Below are the code and all the weights of a small trained network. Each question names an input and a target symbol and asks about switching units off, where a switched-off unit gives its printed mean instead of its output.

import numpy as np


def w(rows, s, z=0):
    codes = np.array(rows[::2]) - 128.0
    scale = np.full(codes.shape[1], s)
    scale[-1] = z or s
    return codes * scale


def f(y):
    return np.maximum(y, 0)


def softmax(a):
    e = np.exp(a - a.max(-1, keepdims=True))
    return e / e.sum(-1, keepdims=True)


def log_softmax(a):
    a = a - a.max(-1, keepdims=True)
    return a - np.log(np.exp(a).sum(-1, keepdims=True))


def net(x, mask):
    ids = ['βζθλμξπσφψ'.index(c) for c in x.split()]
    T = len(ids)
    res = E[ids] + P[:T]
    u = 0
    for l in range(2):
        r = res
        for j in range(3):
            rows = slice(3 * j, 3 * j + 3)
            q, k, v = (r @ M[l][rows].T for M in (Q, K, V))
            z = softmax(np.where(np.tri(T) > 0, q @ k.T / 3**0.5, -1e9)) @ v
            o = O[l][rows]
            res = res + np.where(mask[u + j], z, o[:, -1]) @ o[:, :-1]
        u += 3
        y = f(res @ A[l][:, :-1].T + A[l][:, -1])
        res = res + np.where(mask[u : u + 12], y, B[l][:, -1]) @ B[l][:, :-1]
        u += 12
    return log_softmax(res[-1] @ U[:, :-1].T + U[:, -1])


Q, K, V, O, A, B = {}, {}, {}, {}, {}, {}
E = w([
[78,162,138],'β',
[169,252,89],'ζ',
[85,102,98],'θ',
[96,163,84],'λ',
[188,169,57],'μ',
[111,232,163],'ξ',
[182,91,109],'π',
[185,160,111],'σ',
[222,153,190],'φ',
[78,63,184],'ψ',
],0.016)
P = w([
[82,15,88],'0',
[105,4,104],'1',
[93,36,112],'2',
[74,73,109],'3',
[86,97,122],'4',
[59,106,116],'5',
[76,128,123],'6',
[75,118,118],'7',
[91,169,130],'8',
[77,142,117],'9',
[75,134,125],'10',
[55,144,119],'11',
],0.0031)
Q[0] = w([
[130,86,91],'L0H0',
[196,64,131],'L0H0',
[71,26,100],'L0H0',
[148,180,156],'L0H1',
[82,11,142],'L0H1',
[92,155,45],'L0H1',
[83,202,173],'L0H2',
[151,61,122],'L0H2',
[141,129,99],'L0H2',
],0.011)
K[0] = w([
[66,114,112],'L0H0',
[180,80,153],'L0H0',
[8,44,201],'L0H0',
[178,170,123],'L0H1',
[125,91,169],'L0H1',
[33,255,171],'L0H1',
[151,179,99],'L0H2',
[111,170,80],'L0H2',
[160,130,138],'L0H2',
],0.0094)
V[0] = w([
[130,102,146],'L0H0',
[144,97,255],'L0H0',
[203,78,82],'L0H0',
[128,117,130],'L0H1',
[140,134,143],'L0H1',
[190,51,85],'L0H1',
[195,154,109],'L0H2',
[159,171,104],'L0H2',
[115,70,238],'L0H2',
],0.0096)
O[0] = w([
[56,130,164,87],'L0H0',
[18,202,120,13],'L0H0',
[107,254,89,192],'L0H0',
[132,133,153,111],'L0H1',
[117,86,144,137],'L0H1',
[151,61,183,117],'L0H1',
[48,103,100,238],'L0H2',
[58,75,130,208],'L0H2',
[147,145,65,7],'L0H2',
],0.004,0.0018)
A[0] = w([
[2,139,47,114],'L0N0',
[219,31,24,124],'L0N1',
[92,157,96,114],'L0N2',
[161,196,183,157],'L0N3',
[53,59,187,122],'L0N4',
[199,164,34,106],'L0N5',
[89,93,129,2],'L0N6',
[52,175,107,86],'L0N7',
[39,173,188,120],'L0N8',
[49,177,101,85],'L0N9',
[54,188,159,121],'L0N10',
[230,148,217,140],'L0N11',
],0.0077,0.0089)
B[0] = w([
[157,46,61,205],'L0N0',
[56,206,52,249],'L0N1',
[107,125,129,153],'L0N2',
[237,65,129,253],'L0N3',
[80,143,242,187],'L0N4',
[89,247,166,216],'L0N5',
[1,29,23,128],'L0N6',
[90,27,95,148],'L0N7',
[133,114,166,193],'L0N8',
[178,44,117,149],'L0N9',
[200,128,137,185],'L0N10',
[164,102,55,250],'L0N11',
],0.0062,0.0033)
Q[1] = w([
[87,82,209],'L1H0',
[89,249,55],'L1H0',
[217,230,185],'L1H0',
[123,68,61],'L1H1',
[212,185,52],'L1H1',
[222,149,109],'L1H1',
[38,75,110],'L1H2',
[167,118,255],'L1H2',
[139,40,113],'L1H2',
],0.0091)
K[1] = w([
[13,149,104],'L1H0',
[160,112,157],'L1H0',
[179,11,110],'L1H0',
[223,110,134],'L1H1',
[173,239,86],'L1H1',
[94,185,141],'L1H1',
[158,196,148],'L1H2',
[124,116,73],'L1H2',
[133,109,171],'L1H2',
],0.012)
V[1] = w([
[150,124,166],'L1H0',
[178,85,134],'L1H0',
[144,42,77],'L1H0',
[101,171,145],'L1H1',
[153,13,126],'L1H1',
[46,112,124],'L1H1',
[80,110,197],'L1H2',
[198,173,155],'L1H2',
[152,2,210],'L1H2',
],0.0099)
O[1] = w([
[136,113,169,138],'L1H0',
[168,48,139,193],'L1H0',
[104,2,97,157],'L1H0',
[70,235,132,140],'L1H1',
[157,80,157,4],'L1H1',
[47,135,113,25],'L1H1',
[27,143,199,47],'L1H2',
[229,153,165,155],'L1H2',
[143,40,187,67],'L1H2',
],0.0072,0.0041)
A[1] = w([
[198,11,74,103],'L1N0',
[213,168,152,18],'L1N1',
[157,159,161,134],'L1N2',
[49,115,183,123],'L1N3',
[91,80,183,38],'L1N4',
[28,49,170,252],'L1N5',
[91,134,254,254],'L1N6',
[54,184,11,175],'L1N7',
[122,93,221,72],'L1N8',
[88,104,144,15],'L1N9',
[105,179,74,2],'L1N10',
[211,121,62,61],'L1N11',
],0.0074,0.0056)
B[1] = w([
[64,57,108,239],'L1N0',
[77,122,105,169],'L1N1',
[123,92,80,160],'L1N2',
[45,117,165,149],'L1N3',
[162,209,3,137],'L1N4',
[163,144,225,195],'L1N5',
[230,157,92,178],'L1N6',
[27,191,165,255],'L1N7',
[91,102,28,142],'L1N8',
[180,189,70,130],'L1N9',
[145,77,245,151],'L1N10',
[70,116,102,227],'L1N11',
],0.0074,0.0064)
U = w([
[46,119,80,34],'β',
[144,153,237,254],'ζ',
[120,205,105,128],'θ',
[140,158,231,130],'λ',
[254,183,131,98],'μ',
[38,105,174,116],'ξ',
[189,82,85,177],'π',
[94,135,69,114],'σ',
[190,206,68,159],'φ',
[58,168,124,10],'ψ',
],0.0078,0.0044)

Each question gives the input, a string of symbols that net reads in full, and the target symbol t.
The units are the heads (3 rows each of Q, K, V and O) and the neurons (one row each of A and B). Each row of codes is followed by its name. A weight is (code - 128) times the scale printed after its matrix; where a second scale follows, it is the last column's (O, A, B and U).
mask holds one flag per unit, layer by layer, with each layer's heads first. A switched-off unit (its flag False) gives its mean, the last column of its rows in O or B, instead of its output. The means were averaged over made-up inputs and are rounded, as every weight is.
A unit's drop is (log p(t) with every unit on - log p(t) with that unit switched off) / (log p(t) with every unit on - log p(t) with every unit switched off).
The circuit of an input: a set's keep is (log p(t) with only the set's units on - log p(t) with every unit switched off) / (log p(t) with every unit on - log p(t) with every unit switched off). Starting from the 12 units with the biggest drops (on a tie, the unit counted first), units are removed one at a time, each time the one whose removal leaves the highest keep (on an exact tie, the one counted first), for as long as the keep stays at least 0.8.
units of the circuit, in order: the units of the circuit, biggest drop first
k most important neurons: the k neurons with the biggest drops, biggest first
top k neurons in layer l: the k neurons of layer l with the biggest drops, biggest first
which heads matter: for each layer, one digit per head in row order, 1 if its drop is at least 0.15 and else 0, layers parted by /
drop when u is switched off: that unit's drop, to one decimal
input λ σ σ ψ λ π β, target ζ: which heads matter	000 / 010
input σ λ β ψ λ, target ζ: 2 most important neurons	L1N5, L0N4
input ζ ξ μ θ π λ β σ μ, target θ: units of the circuit, in order	L0N5, L1N7, L1H1, L0H1
input π ξ π π φ σ λ σ φ θ φ θ, target π: units of the circuit, in order	L1H1, L1N7, L1H2
input ζ ψ π, target ζ: units of the circuit, in order	L1H2, L0N4, L1N5
input ξ π π λ φ φ σ ξ, target π: top neuron in layer 1	L1N7
input φ ξ λ, target π: 2 most important neurons	L0N1, L0N0
input β θ φ ψ φ ξ λ, target π: which heads matter	000 / 010
input ξ ξ ξ ψ, target ζ: 2 most important neurons	L1N5, L1N3
input σ θ ζ β ξ ζ θ σ φ θ φ θ, target π: top 2 neurons in layer 0	L0N1, L0N3
input π θ θ, target ξ: which heads matter	010 / 111
input π ψ π, target ζ: 2 most important neurons	L1N5, L0N4
input λ σ λ φ θ ψ ψ, target ζ: which heads matter	000 / 000
input ζ ζ θ ζ ψ ξ ξ, target μ: most important neuron	L1N6
input σ β φ σ φ π β, target π: top 2 neurons in layer 0	L0N0, L0N5
input ζ π ζ λ ψ ψ θ, target ζ: top 2 neurons in layer 0	L0N4, L0N1
input λ θ β, target ζ: 2 most important neurons	L1N5, L0N11
input λ ξ ψ ψ θ, target ζ: top 2 neurons in layer 0	L0N4, L0N11
input σ ξ ξ, target μ: top 2 neurons in layer 1	L1N7, L1N0
input σ θ ξ π ψ ξ θ β φ, target π: most important neuron	L0N3
input ξ φ ξ φ σ φ β, target π: drop when L0N1 is switched off	0.2
